Tar: [-33.0 -29.6 -40.9  30.3  33.9  -1.8]
Fada: [-16.5  57.0  34.0  -7.4  66.5 -67.7]
mim: [ -7.6   2.8   9.2 -42.3 -52.0 -75.3]
teg: [ 24.4 -50.4   4.8   4.2 -21.5  15.9]
Kov: [ 30.7  85.1  -3.8 -50.2  61.8  68.1]
zonek: [-50.3  57.0  34.0  -7.4 -68.0 -18.6]
where: [4.8]	teg, 3
where: [-50.2]	Kov, 4
where: [-50.3]	zonek, 1
where: [9.2]	mim, 3

numi: [ -8.4 -25.1   8.5 -56.5  29.3  37.1 -53.1   9.3   7.5  -7.8   7.6  10.3
  -0.3   6.8 -16.3 -11.3 -23.2 -24.2   7.2 -16.5  -1.0 -34.7]
fek: [  0.7  -0.1 -26.5 -59.0 -24.0   5.8  25.2  28.1  27.5 -36.7  28.4  18.0
  -6.2  22.1  15.9 -11.9  12.1  32.0 -27.5  -8.7   7.8  -8.6]
nokur: [-17.0 -28.7 -19.2 -59.6  38.8  25.2  -6.0  -3.5   0.0  -6.0  23.6  -2.9
   4.3  15.6  28.9 -11.8   7.6 -12.3 -34.3 -16.3  -3.8 -40.0]
sud: [ -7.6 -11.3 -24.4 -67.1   1.1   6.7  13.6  27.2  37.9  -9.9  32.1  11.9
 -25.8  25.5 -10.8 -14.7   4.4 -11.6 -30.1 -24.8 -11.1 -12.6]
Memu: [-12.0 -24.0 -12.7 -64.6  28.3  21.5 -16.6  12.9  23.6   1.8  24.0   4.3
 -19.8  22.8 -11.7 -14.8 -17.5 -33.3 -21.3 -25.7 -11.3 -25.6]
Zokal: [  3.7   9.4  -5.8 -61.2 -23.1  15.8 -20.7  37.8  42.7 -25.1  21.8  24.6
 -20.6  29.1 -30.0 -13.1  -7.1   5.9   7.8 -12.1   5.3   0.3]
bak: [-10.5 -19.6 -21.3 -54.1  20.2  25.1   3.5  -3.4  -7.6 -27.8  19.4   2.5
  21.4  11.5  52.1  -8.5  -7.0  24.3 -33.0  -2.4  12.3 -38.2]
rof: [  0.1 -19.6  19.5 -48.2  10.5  35.2 -43.8  17.7  -9.5 -26.9  -5.3  29.6
  22.8 -33.6 -11.3  -8.9  13.9   3.7  10.2 -11.4   6.3 -44.0]
where: [9.3]	numi, 8
where: [7.5]	numi, 9
where: [-33.6]	rof, 14
where: [6.8]	numi, 14

roko: [-63.7 -53.0 -89.2   1.8  21.4  -0.7]
pivem: [ -0.8 -53.0 -10.2  -5.3  76.5  81.0]
bunu: [ -0.8  -4.0  21.7  87.0 -23.7 -81.6]
gegif: [ -0.8  -4.0  21.7  79.9 -13.7 -89.3]
mema: [-42.7  87.0 -30.2 -69.2 -53.1  11.3]
gidub: [-63.7 -53.0  41.6 -10.3 -68.9 -50.6]
Nif: [-63.7 -53.0  41.6  21.6  -3.7 -66.1]
where: [-53.1]	mema, 5
where: [-89.2]	roko, 3
where: [-89.3]	gegif, 6
where: [1.8]	roko, 4
where: [-10.2]	pivem, 3
where: [21.4]	roko, 5

Sanuz: [ 54.7 -60.1  76.2  75.6  63.1 -61.8]
nelez: [-33.5  42.4 -16.3 -15.0 -39.1 -61.9]
Tuv: [ 22.8 -30.3  54.7  54.8  27.6 -31.3]
sez: [ -5.4  38.4 -34.5 -34.1 -12.1  39.9]
Febep: [ 87.5 -33.7   3.3   1.5  88.7 -33.8]
Lanid: [ 80.0  18.0 -76.1 -78.1  71.7  20.1]
batar: [-22.5  29.5  -4.7  -3.7 -26.3  30.4]
refe: [ 54.6  21.7 -41.3 -41.9  27.7  23.1]
where: [-61.8]	Sanuz, 6
where: [-31.3]	Tuv, 6

